Below is a small trained network, with its code and all its weights. Each question gives an input and a class and asks what happens when units are switched off, that is, made to give their printed mean instead of their output.

import numpy as np


def w(rows, s, z=0):
    codes = np.array(rows[::2]) - 128.0
    scale = np.full(codes.shape[1], s)
    scale[-1] = z or s
    return codes * scale


def norm(h):
    return h / np.sqrt((h * h).mean(-1, keepdims=True) + 1e-5)


def f(y):
    return np.maximum(y, 0)


def log_softmax(a):
    a = a - a.max(-1, keepdims=True)
    return a - np.log(np.exp(a).sum(-1, keepdims=True))


def net(x, mask):
    res = np.array(x, float).reshape(1, 2) / 4 @ E
    u = 0
    for l in range(4):
        y = f(norm(res) @ A[l][:, :-1].T + A[l][:, -1])
        res = res + np.where(mask[u : u + 6], y, B[l][:, -1]) @ B[l][:, :-1]
        u += 6
    return log_softmax(norm(res)[-1] @ U[:, :-1].T + U[:, -1])


A, B = {}, {}
E = w([
[133,163,165,147,118,196,191,192,126],'x0',
[137,119,224,84,4,183,65,123,182],'x1',
],0.014)
A[0] = w([
[165,104,179,94,48,254,146,149,159,85],'0.n0',
[126,137,191,115,125,218,154,152,147,11],'0.n1',
[151,116,109,186,118,163,130,150,145,67],'0.n2',
[161,98,82,170,201,71,122,159,105,42],'0.n3',
[131,33,78,104,118,86,8,39,173,108],'0.n4',
[158,29,146,29,71,101,57,90,188,1],'0.n5',
],0.0099,0.0062)
B[0] = w([
[108,77,174,225,214,194,142,132,193,225],'0.n0',
[165,105,167,112,64,123,110,191,88,172],'0.n1',
[144,96,141,55,108,117,57,102,142,137],'0.n2',
[101,111,211,158,151,129,122,73,162,196],'0.n3',
[93,134,99,23,97,72,72,108,178,245],'0.n4',
[120,183,8,83,139,151,191,160,103,208],'0.n5',
],0.011,0.013)
A[1] = w([
[175,118,187,134,58,118,79,90,142,49],'1.n0',
[112,99,146,90,140,71,34,122,172,25],'1.n1',
[138,124,155,127,97,148,115,139,74,9],'1.n2',
[140,174,79,119,80,247,153,158,157,71],'1.n3',
[129,129,194,218,181,159,172,141,87,66],'1.n4',
[194,159,181,169,48,156,145,186,114,5],'1.n5',
],0.013,0.0023)
B[1] = w([
[41,197,119,100,147,69,132,78,138,138],'1.n0',
[116,107,177,159,152,149,175,99,60,205],'1.n1',
[177,71,141,146,123,150,108,153,166,133],'1.n2',
[69,121,246,122,71,124,104,136,139,190],'1.n3',
[213,104,31,180,164,148,134,165,164,250],'1.n4',
[134,106,201,166,127,152,73,127,32,177],'1.n5',
],0.012,0.014)
A[2] = w([
[106,129,168,119,44,123,107,68,135,76],'2.n0',
[134,120,62,167,128,134,161,145,210,96],'2.n1',
[194,130,148,192,131,148,114,186,113,2],'2.n2',
[102,110,150,136,144,125,131,113,80,65],'2.n3',
[132,130,98,62,141,61,157,105,54,84],'2.n4',
[181,155,11,89,97,91,98,139,108,80],'2.n5',
],0.012,0.0042)
B[2] = w([
[135,144,88,146,254,74,171,200,201,184],'2.n0',
[86,176,120,14,145,66,141,188,164,209],'2.n1',
[235,51,150,89,30,205,162,164,66,255],'2.n2',
[145,171,159,148,131,99,93,126,177,158],'2.n3',
[173,140,122,146,55,142,119,111,39,224],'2.n4',
[170,224,19,76,100,193,182,104,75,200],'2.n5',
],0.0099,0.008)
A[3] = w([
[54,117,202,60,136,111,111,212,210,20],'3.n0',
[133,63,227,32,71,141,177,167,241,91],'3.n1',
[114,133,25,77,124,50,112,73,144,70],'3.n2',
[71,97,212,173,127,63,149,41,86,18],'3.n3',
[182,107,43,164,108,191,199,76,254,2],'3.n4',
[106,218,130,109,160,115,109,180,74,46],'3.n5',
],0.0076,0.0034)
B[3] = w([
[84,230,130,146,230,101,31,128,162,181],'3.n0',
[86,128,164,174,158,2,92,118,110,234],'3.n1',
[189,105,163,163,47,224,173,157,101,255],'3.n2',
[205,127,191,165,95,126,93,66,123,210],'3.n3',
[25,119,109,128,149,144,136,98,165,186],'3.n4',
[135,123,100,140,95,127,140,107,87,142],'3.n5',
],0.0095,0.0059)
U = w([
[151,125,161,182,132,72,133,27,82,246],'0',
[173,125,6,171,189,126,203,150,169,115],'1',
[179,62,183,183,91,173,140,203,115,127],'2',
[113,172,29,58,47,113,142,105,86,129],'3',
[122,171,126,136,127,136,158,133,106,2],'4',
[35,177,165,135,137,96,79,152,176,133],'5',
],0.021,0.0093)

Each question gives the input, the list of numbers given to net, and the class t.
The units are the neurons (one row each of A and B). Each row of codes is followed by its name. A weight is (code - 128) times the scale printed after its matrix; where a second scale follows, it is the last column's (A, B and U).
mask holds one flag per neuron, layer by layer. A switched-off neuron (its flag False) gives its mean, the last column of its row in B, instead of its output. The means were averaged over made-up inputs and are rounded, as every weight is.
A unit's drop is (log p(t) with every unit on - log p(t) with that unit switched off) / (log p(t) with every unit on - log p(t) with every unit switched off).
The circuit of an input: a set's keep is (log p(t) with only the set's units on - log p(t) with every unit switched off) / (log p(t) with every unit on - log p(t) with every unit switched off). Starting from the 12 units with the biggest drops (on a tie, the unit counted first), units are removed one at a time, each time the one whose removal leaves the highest keep (on an exact tie, the one counted first), for as long as the keep stays at least 0.8.
units of the circuit, in order: the units of the circuit, biggest drop first
unit that matters most: the unit with the biggest drop
top k neurons: the k neurons with the biggest drops, biggest first
top k neurons in layer l: the k neurons of layer l with the biggest drops, biggest first
drop of u: that unit's drop, to one decimal
input [-8,-1], class 3: top 2 neurons : (0.n0, 0.n4)
input [0,-1], class 1: top 2 neurons : (0.n4, 1.n3)
input [-7,7], class 3: units of the circuit, in order : (0.n5)
input [-8,8], class 3: top 2 neurons : (0.n4, 0.n5)
input [0,0], class 0: top 4 neurons : (0.n0, 1.n4, 0.n3, 3.n2)
input [-6,5], class 3: top 2 neurons : (0.n5, 0.n4)
input [1,8], class 5: top 2 neurons : (1.n3, 3.n0)
input [-7,-1], class 3: top 2 neurons in layer 0 : (0.n0, 0.n4)
input [-6,-1], class 3: top 2 neurons : (0.n4, 0.n0)
input [4,-3], class 1: top 2 neurons in layer 0 : (0.n4, 0.n5)
input [-6,6], class 3: drop of 0.n5 : 1.5
input [-8,7], class 3: drop of 0.n5 : 1.3
input [2,-2], class 1: drop of 0.n4 : 6.2
input [-5,-2], class 0: unit that matters most : 1.n1
